Moves between states:
z683: i>z556, e>z701, b>z193
z715: i>z293, e>z342, b>z120
z478: i>z447, e>z599, b>z698
z293: i>z342, e>z120, b>z949
z886: i>z635, e>z805, b>z986
z236: i>z750, e>z81, b>z167
z978: i>z728, e>z978, b>z673
z863: i>z81, e>z156, b>z66
z940: i>z7, e>z562, b>z763
z193: i>z81, e>z993, b>z863
z416: i>z342, e>z159, b>z778
z474: i>z416, e>z778, b>z159
z599: i>z418, e>z613, b>z698
z59: i>z750, e>z728, b>z886
z778: i>z531, e>z271, b>z73
z342: i>z120, e>z949, b>z903
z186: i>z59, e>z252, b>z728
z635: i>z687, e>z986, b>z687
z115: i>z343, e>z470, b>z480
z580: i>z879, e>z673, b>z326
z242: i>z40, e>z144, b>z474
z613: i>z698, e>z242, b>z40
z903: i>z281, e>z181, b>z833
z611: i>z78, e>z59, b>z252
z556: i>z701, e>z193, b>z81
z120: i>z949, e>z903, b>z281
z326: i>z260, e>z613, b>z715
z687: i>z304, e>z368, b>z360
z81: i>z416, e>z863, b>z863
z54: i>z360, e>z470, b>z115
z144: i>z156, e>z416, b>z814
z447: i>z903, e>z599, b>z613
z343: i>z470, e>z715, b>z949
z78: i>z978, e>z580, b>z580
z814: i>z242, e>z778, b>z531
z531: i>z271, e>z73, b>z416
z805: i>z986, e>z687, b>z304
z7: i>z186, e>z500, b>z611
z181: i>z368, e>z700, b>z655
z167: i>z562, e>z763, b>z814
z418: i>z613, e>z613, b>z242
z159: i>z193, e>z81, b>z271
z360: i>z653, e>z500, b>z343
z701: i>z193, e>z81, b>z993
z470: i>z480, e>z78, b>z978
z868: i>z156, e>z66, b>z236
z673: i>z326, e>z368, b>z368
z480: i>z78, e>z978, b>z580
z653: i>z120, e>z343, b>z27
z763: i>z805, e>z27, b>z701
z949: i>z903, e>z281, b>z181
z156: i>z66, e>z236, b>z144
z66: i>z236, e>z635, b>z236
z728: i>z886, e>z635, b>z805
z655: i>z478, e>z447, b>z599
z500: i>z611, e>z186, b>z59
z304: i>z54, e>z360, b>z653
z879: i>z833, e>z326, b>z260
z252: i>z728, e>z886, b>z635
z833: i>z293, e>z655, b>z326
z368: i>z715, e>z368, b>z342
z698: i>z242, e>z40, b>z144
z562: i>z763, e>z159, b>z27
z271: i>z73, e>z683, b>z556
z750: i>z814, e>z193, b>z562
z700: i>z655, e>z478, b>z447
z73: i>z683, e>z683, b>z556
z993: i>z611, e>z868, b>z156
z986: i>z687, e>z304, b>z54
z281: i>z181, e>z260, b>z700
z260: i>z368, e>z715, b>z293
z40: i>z144, e>z474, b>z416
z27: i>z500, e>z611, b>z186

The rows follow the links: the fewer symbols apart two states are, the more alike their rows tend to be.

Known rows, each with its state:
15 62 30 -27 18 59 -58 -45 -18 3 -32 21 95 -45 33 56 21 -51 6 -59 37 -26 -7 -2 61 21 12 12 -117 -29 -8 -33 21 -94 27 78 -44 -17 -20 -88 52 32 -43 -34 -7 -19 -40 -91 -48 -15 15 19 -22 -17 -49 29 41 5 22 -75 32 24 -74 57: z778
-57 31 -13 -20 18 1 -15 -57 -31 -21 -10 17 130 -30 41 91 35 -60 68 -83 -5 -39 18 -20 10 13 27 24 -76 -26 -62 -46 22 -112 42 77 -45 -14 -56 -45 16 47 -56 15 -69 -5 -46 -75 -1 51 25 -22 10 3 -30 20 1 -47 -6 -62 12 29 -50 53: z73
-24 -1 74 -31 -57 69 -69 41 -70 -89 13 -22 -49 49 43 -1 -36 2 -72 25 42 16 -20 17 6 40 85 22 -16 -11 93 19 7 39 -51 31 52 39 -50 -36 34 -16 -29 -72 36 -7 -22 -25 14 -93 -67 34 -37 -35 -31 -1 37 -85 -90 -23 70 -36 31 -57: z167
-55 -17 47 -23 -94 10 -34 70 -71 -109 6 -53 -13 37 22 24 -35 -48 5 31 7 56 -1 21 5 26 72 20 6 -14 69 28 16 23 -7 66 57 25 -63 -5 -13 -25 -57 -47 34 42 9 -12 20 -71 -68 30 -21 -33 3 8 13 -130 -88 30 59 -21 20 -59: z763
23 -33 30 69 -38 -61 -32 6 97 -64 13 5 -19 -25 -76 -37 84 56 26 -6 37 45 16 -76 -41 66 -27 4 -5 46 -38 8 -23 115 -9 21 -15 34 -29 99 -97 2 -7 -32 -11 -54 -19 14 81 50 4 -6 82 79 -10 52 -41 32 5 38 -24 21 -10 -27: z833
19 30 -12 76 84 -40 28 -17 45 -66 -20 44 26 49 -30 -35 111 -23 -94 -20 137 38 -7 -33 -60 -18 -68 -15 0 -14 26 25 -53 66 45 0 -15 -54 15 11 -50 -6 11 -64 -8 -88 -43 -5 -15 51 20 42 30 60 34 6 20 -2 20 41 -77 16 -42 2: z949
48 6 -21 1 43 -31 46 61 -41 59 50 57 70 35 35 -78 -86 -98 -14 -36 0 -33 41 70 2 -68 -86 1 4 -38 28 51 -22 21 -9 28 -22 -60 -1 -77 -51 9 47 21 -2 47 23 95 -61 51 48 -6 -13 -31 24 42 -51 -47 14 12 14 -100 27 16: z304
2 -9 -38 4 -50 3 46 16 2 -40 -47 -71 -36 -66 16 65 41 -23 59 113 -32 65 18 11 60 -9 -39 -24 75 31 6 -18 -26 -53 101 -3 55 -4 9 27 9 -46 -46 -14 44 65 73 -39 -48 -20 -21 -9 -4 2 26 -54 47 -1 7 55 -35 133 -33 -33: z186
-84 -27 -32 -53 33 -17 38 -52 -62 26 38 36 -42 67 117 20 16 69 -102 0 -59 -102 -14 24 -38 21 21 27 83 -30 -44 -2 -32 -34 -68 -79 3 -4 3 60 3 -38 27 69 -45 4 -40 33 80 4 -49 -48 -32 -23 -39 -41 0 0 -22 -69 -41 -29 53 42: z863
0 -26 4 -44 36 29 8 -42 -35 51 28 23 -93 52 94 -12 -3 92 -142 28 -21 -96 -36 40 -22 20 11 11 80 -6 3 -9 -26 2 -72 -95 7 8 38 43 43 -44 43 19 -5 -32 -24 23 32 -39 -52 -5 -55 -25 -49 -52 27 45 -24 -59 -22 -27 45 20: z156
-47 -13 -19 10 -51 -16 38 23 16 -60 -77 -85 -45 -45 -9 88 44 -6 71 100 -41 81 2 4 29 3 3 -26 76 13 17 -7 -5 -33 71 15 60 16 -9 30 -16 -63 -66 -32 41 75 50 -37 -14 -60 -47 11 -4 2 20 -37 45 -32 -10 77 -33 98 -28 -32: z7
98 3 -38 4 -34 56 12 24 -41 7 81 -37 6 -77 59 -22 -34 -31 40 65 28 15 42 12 67 -26 -68 -2 35 54 2 -16 -36 -57 65 -23 26 -11 25 -28 40 29 12 -3 32 34 111 -17 -98 40 50 -49 15 10 10 -46 6 31 2 5 6 133 12 -38: z728
-88 6 -36 -20 22 -25 17 -52 -30 -21 -7 15 129 -16 45 97 37 -37 69 -83 -38 -26 20 -12 -15 15 36 26 -56 -29 -89 -29 4 -109 28 58 -38 -16 -65 -11 -9 41 -63 47 -74 14 -33 -52 46 55 21 -43 17 -16 -34 23 -20 -53 -18 -57 -12 24 -26 59: z683
5 -52 32 38 -68 -49 -17 6 70 -2 25 -20 -21 -81 -59 -7 54 116 25 -10 -44 36 48 -96 -14 78 -4 -9 7 40 -43 56 9 102 -25 3 -8 84 -59 50 -86 -5 -10 -16 -8 3 -30 27 86 5 16 -4 37 57 -56 78 -50 30 15 17 29 15 6 -13: z879

Each walk starts at a row. The symbols on each line, taken left to right, move it on to the next state.
Answer with the state's row; about right is enough.
start 130 -1 -22 6 -29 48 -18 46 -49 11 104 -8 35 -48 83 -61 -72 -77 9 48 29 -23 47 50 61 -14 -91 19 32 34 -4 -15 -43 -50 38 -8 0 -43 23 -41 14 29 21 9 25 39 96 0 -93 62 47 -64 11 -12 19 -20 -26 3 -12 -18 8 72 19 -14
b b i e: -37 -9 -35 15 -20 -26 55 26 17 -29 -78 -72 -30 -45 -11 88 52 -30 54 108 -48 75 10 18 49 -26 -33 -45 83 12 22 -9 -16 -45 85 5 53 -13 15 19 -19 -59 -51 -3 44 84 68 -13 -25 -41 -27 1 -16 -5 35 -44 40 -27 23 99 -43 97 -33 -11
i e e i i i b: 9 9 -38 15 90 -59 88 48 -15 68 -6 37 53 40 -5 -50 -41 -91 -9 -39 -26 -7 31 55 -10 -92 -93 -23 26 -46 28 65 -9 14 22 16 -18 -67 2 -58 -63 -13 45 24 -11 64 14 89 -62 22 32 18 -34 -24 43 32 -39 -35 51 53 -18 -107 11 23
start -15 21 -20 28 87 -76 77 47 -6 39 -46 32 38 53 -23 -20 11 -68 -10 -9 -1 26 19 46 -28 -87 -94 -32 42 -58 57 81 -10 35 38 25 -12 -55 -11 -40 -84 -44 15 -15 -11 44 -12 84 -45 9 23 31 -26 -11 47 37 -16 -60 41 83 -30 -77 -25 40
b b i e e e: 96 1 -14 4 22 2 9 51 -54 57 100 31 65 24 65 -105 -103 -94 -2 -25 27 -39 47 58 20 -48 -79 17 -5 -12 15 33 -31 1 1 13 -10 -62 7 -55 -22 25 53 18 -15 35 40 62 -77 60 55 -34 1 -31 5 36 -58 -18 -11 -1 27 -51 35 -14
e e i b e e: 17 4 -51 9 -49 17 27 15 -7 -28 -12 -69 -41 -67 37 50 24 -25 54 111 -19 53 23 18 58 -13 -49 -13 77 36 1 -27 -39 -60 88 -7 53 -5 14 18 11 -32 -32 -12 39 67 94 -41 -53 -11 2 -36 -3 -1 18 -63 39 12 -4 35 -31 150 -18 -32
start 52 46 67 -50 -13 105 -104 -13 -31 -3 -27 0 -5 -3 30 13 -33 -9 -53 -9 43 -28 -45 30 73 44 43 28 -78 -18 44 -21 20 -42 -11 53 -19 2 -4 -78 84 -12 -17 -59 43 -34 -49 -66 -49 -86 -36 57 -56 -44 -44 9 61 -3 -6 -69 62 -14 -54 8
b i b e b i: -96 -23 -34 -50 37 -33 34 -60 -48 21 25 28 -1 56 115 55 19 48 -60 -41 -66 -96 -1 19 -46 24 18 41 52 -32 -59 -12 -17 -55 -52 -46 -3 5 -34 51 8 -35 -11 58 -60 16 -67 6 98 6 -48 -40 -31 -30 -59 -21 -2 -26 -35 -69 -29 -25 23 44
e e i: -5 -38 -3 -31 20 31 4 -30 -60 27 66 30 -88 77 114 -31 -12 70 -138 20 15 -84 -24 32 -30 14 -4 25 77 1 15 7 -23 7 -76 -112 20 5 42 40 38 -28 54 18 -11 -19 -12 30 23 -22 -51 -19 -30 -22 -34 -58 13 19 -33 -59 -13 -23 62 2
start 14 9 -30 0 85 -21 81 37 -38 97 28 59 54 38 -36 -55 -77 -38 8 -59 -18 -11 2 23 -38 -101 -31 -19 -10 -51 24 68 24 17 -5 -16 -17 -31 6 -101 -25 48 70 21 -29 40 2 87 -71 24 60 19 -18 -9 24 29 -38 -11 20 34 32 -117 40 20
b e e i: -31 0 -8 8 13 66 53 -17 -7 53 47 2 -30 -58 -76 15 0 123 33 -28 -16 39 -2 -114 -1 -26 76 -36 -17 8 -10 36 83 1 15 -55 35 91 14 -63 49 105 57 -15 7 -13 15 -8 -44 -22 67 20 22 37 -13 -35 -9 82 -3 -4 74 42 54 -53
i e b i b e: -41 27 -25 40 128 -59 102 14 22 70 -44 55 30 52 -57 -15 39 0 -36 -62 9 15 -5 -12 -52 -93 -51 -53 15 -73 30 72 27 35 37 -11 -8 -25 7 -67 -49 -5 52 -11 -22 18 -43 85 -51 -3 36 58 -17 17 27 21 -21 9 56 75 -14 -86 -7 23
start -60 -2 53 -30 -78 25 -47 54 -41 -111 -21 -54 -24 26 11 39 -16 -15 -7 29 12 68 -19 18 10 24 92 8 0 -16 76 12 19 19 -2 67 68 45 -53 -17 4 -32 -51 -66 41 29 0 -14 9 -98 -76 33 -25 -23 -6 5 36 -111 -72 10 64 -1 7 -61
e e b b b: -23 -18 14 -43 7 49 -22 -23 -79 -5 50 23 -81 81 108 -23 -5 80 -146 19 13 -75 -22 25 -25 18 14 35 67 -12 28 -5 -23 16 -67 -85 29 11 18 27 41 -28 32 5 6 -32 -26 30 49 -40 -66 -8 -39 -21 -38 -68 24 1 -58 -61 -9 -26 70 -11
i e i i: 40 55 37 -37 21 59 -84 -57 16 39 -71 24 35 -38 33 32 17 -25 -53 -49 12 -62 -22 19 61 24 -31 15 -75 -27 -2 -25 12 -66 6 45 -50 -23 -3 -59 59 -30 -25 -28 11 -39 -79 -63 -33 -49 -8 43 -62 -40 -69 25 49 36 53 -71 18 -1 -99 78
start 53 41 50 -50 5 66 -86 -38 30 50 -92 -4 20 -53 0 18 -17 -20 -11 -40 -13 -42 -40 38 85 28 -15 11 -85 -14 -1 -28 31 -62 -8 51 -59 -25 10 -50 66 -27 -17 -20 29 -26 -62 -57 -42 -58 -2 47 -69 -43 -50 36 44 41 63 -43 24 -31 -71 74
e e i b e e: -81 -53 -43 -41 23 -21 52 -50 -45 17 19 -1 -70 52 98 60 36 81 -69 34 -71 -68 -5 14 -32 13 3 18 101 -3 -43 -12 -33 -41 -28 -101 28 12 8 85 17 -60 0 53 -33 20 -15 19 82 -21 -51 -41 -29 -21 -34 -71 11 0 -25 -36 -52 24 49 20
b i b b e i: 108 -2 0 10 -17 8 -22 68 -72 25 118 14 60 5 76 -85 -123 -103 5 0 25 -21 64 64 31 -15 -66 31 -9 8 26 30 -22 -1 0 32 -4 -42 -9 -66 -15 16 27 3 13 46 67 39 -67 56 45 -37 -2 -27 12 33 -45 -46 -28 -7 41 -41 23 -28
start -57 1 -16 2 31 39 84 -15 -1 63 16 13 -30 -28 -96 22 12 125 22 -42 -17 51 -25 -104 -24 -39 85 -45 -13 -4 -8 42 86 16 -13 -51 27 79 7 -78 31 97 64 -4 -10 -6 -8 18 -39 -44 55 39 15 31 -16 -20 -13 61 6 11 68 6 59 -34
e i e: 136 -16 -14 4 1 32 -5 31 -67 41 130 23 22 -8 108 -87 -91 -68 -22 24 36 -55 59 49 40 -9 -100 35 30 22 3 0 -52 -18 -3 -17 -2 -36 20 -28 1 20 56 18 15 25 65 28 -62 63 48 -57 -6 -5 5 -5 -32 4 -15 -23 8 25 40 -19
b b e b i: -47 13 43 -48 -65 61 -55 0 -74 -89 14 -36 -57 41 89 43 -9 21 -76 46 12 0 -24 22 16 35 71 30 40 -15 62 -10 -4 -29 -23 -4 55 40 -21 -2 61 -43 -27 -42 35 -1 -23 -45 2 -87 -79 14 -45 -37 -46 -48 64 -70 -79 -47 35 28 13 -45
start -37 -9 -45 -2 -38 -8 61 9 7 -20 -51 -76 -57 -66 -8 93 51 28 64 105 -51 55 6 -12 43 -13 -11 -40 100 27 5 -13 -14 -62 90 -22 56 26 18 35 0 -38 -37 -4 34 84 66 -28 -9 -39 -29 -17 -9 5 22 -64 45 7 -1 55 -37 125 -18 -30
e i i i b b: -79 14 21 -54 -4 19 -40 -46 -43 -24 -43 -9 69 -4 72 90 22 -27 -17 -61 -31 -47 -11 8 21 41 58 33 -66 -41 -20 -19 27 -82 -7 69 -30 -5 -72 -34 32 -17 -63 -11 -31 -1 -71 -73 28 -47 -38 18 -39 -45 -67 30 28 -65 -11 -82 28 -19 -42 76
i e i b: 89 2 -52 13 -25 36 19 18 -24 -1 49 -48 -19 -77 52 4 -11 -38 52 90 2 11 51 25 76 -9 -86 -17 59 58 -6 -28 -55 -72 77 -26 28 -25 30 -1 20 8 -3 4 37 51 99 -33 -78 30 23 -57 9 8 17 -59 23 28 2 20 -19 147 -13 -37
start -140 -28 -43 -40 -7 -59 34 -40 -57 -36 5 -13 65 33 78 92 32 -14 37 -46 -77 -45 12 7 -39 19 54 34 15 -35 -68 -18 -10 -67 -8 19 -5 1 -65 56 -29 -15 -51 48 -83 39 -39 -22 96 26 -37 -49 -1 -24 -37 10 -25 -76 -35 -48 -21 -7 23 47
i e e i b: 62 9 44 -65 10 54 -80 -25 30 94 -72 10 -81 9 21 -34 -32 39 -87 12 -27 -78 -55 68 57 21 -21 9 -7 0 19 -22 7 -18 -64 -45 -35 -17 51 4 64 -55 26 17 47 -34 -33 -3 -17 -72 -42 27 -75 -48 -35 -13 66 62 42 -45 -3 -52 -43 59
b i b b i: -126 -20 -31 -49 30 -44 31 -60 -55 -14 10 4 38 35 95 103 31 20 10 -38 -83 -74 16 -2 -42 30 36 26 25 -33 -84 -18 -10 -75 -13 -8 -9 0 -49 55 -7 -15 -37 56 -75 20 -46 -8 95 23 -34 -44 -16 -20 -46 -6 -16 -63 -34 -61 -31 -12 13 48
start -33 -32 19 4 -35 18 31 -5 25 37 28 -12 -35 -73 -84 17 33 145 51 -20 -60 45 15 -134 -11 27 52 -34 2 26 -36 49 67 52 -11 -31 18 121 -31 -3 -16 66 33 -7 1 6 -11 18 40 -29 32 10 25 44 -51 18 -21 65 -2 13 72 26 42 -39
e i e e i: 75 18 39 -58 -11 38 -78 -17 70 95 -101 4 -37 -42 -34 -25 -59 -5 5 12 -58 -45 -41 78 66 18 -16 -2 -51 7 -2 -34 29 -22 -37 14 -66 -20 41 4 53 -54 4 21 41 -6 -24 -14 -18 -58 -20 29 -50 -63 -15 25 28 75 69 -11 5 -71 -68 66
i b b i: -47 40 -10 -14 27 2 -20 -56 -34 -21 -10 7 121 -22 29 94 33 -53 47 -74 -1 -31 12 -25 21 4 35 29 -101 -33 -61 -38 11 -124 37 83 -39 -19 -55 -60 18 46 -58 1 -57 -8 -51 -87 4 32 25 -19 7 -12 -40 28 5 -36 6 -68 6 25 -58 52
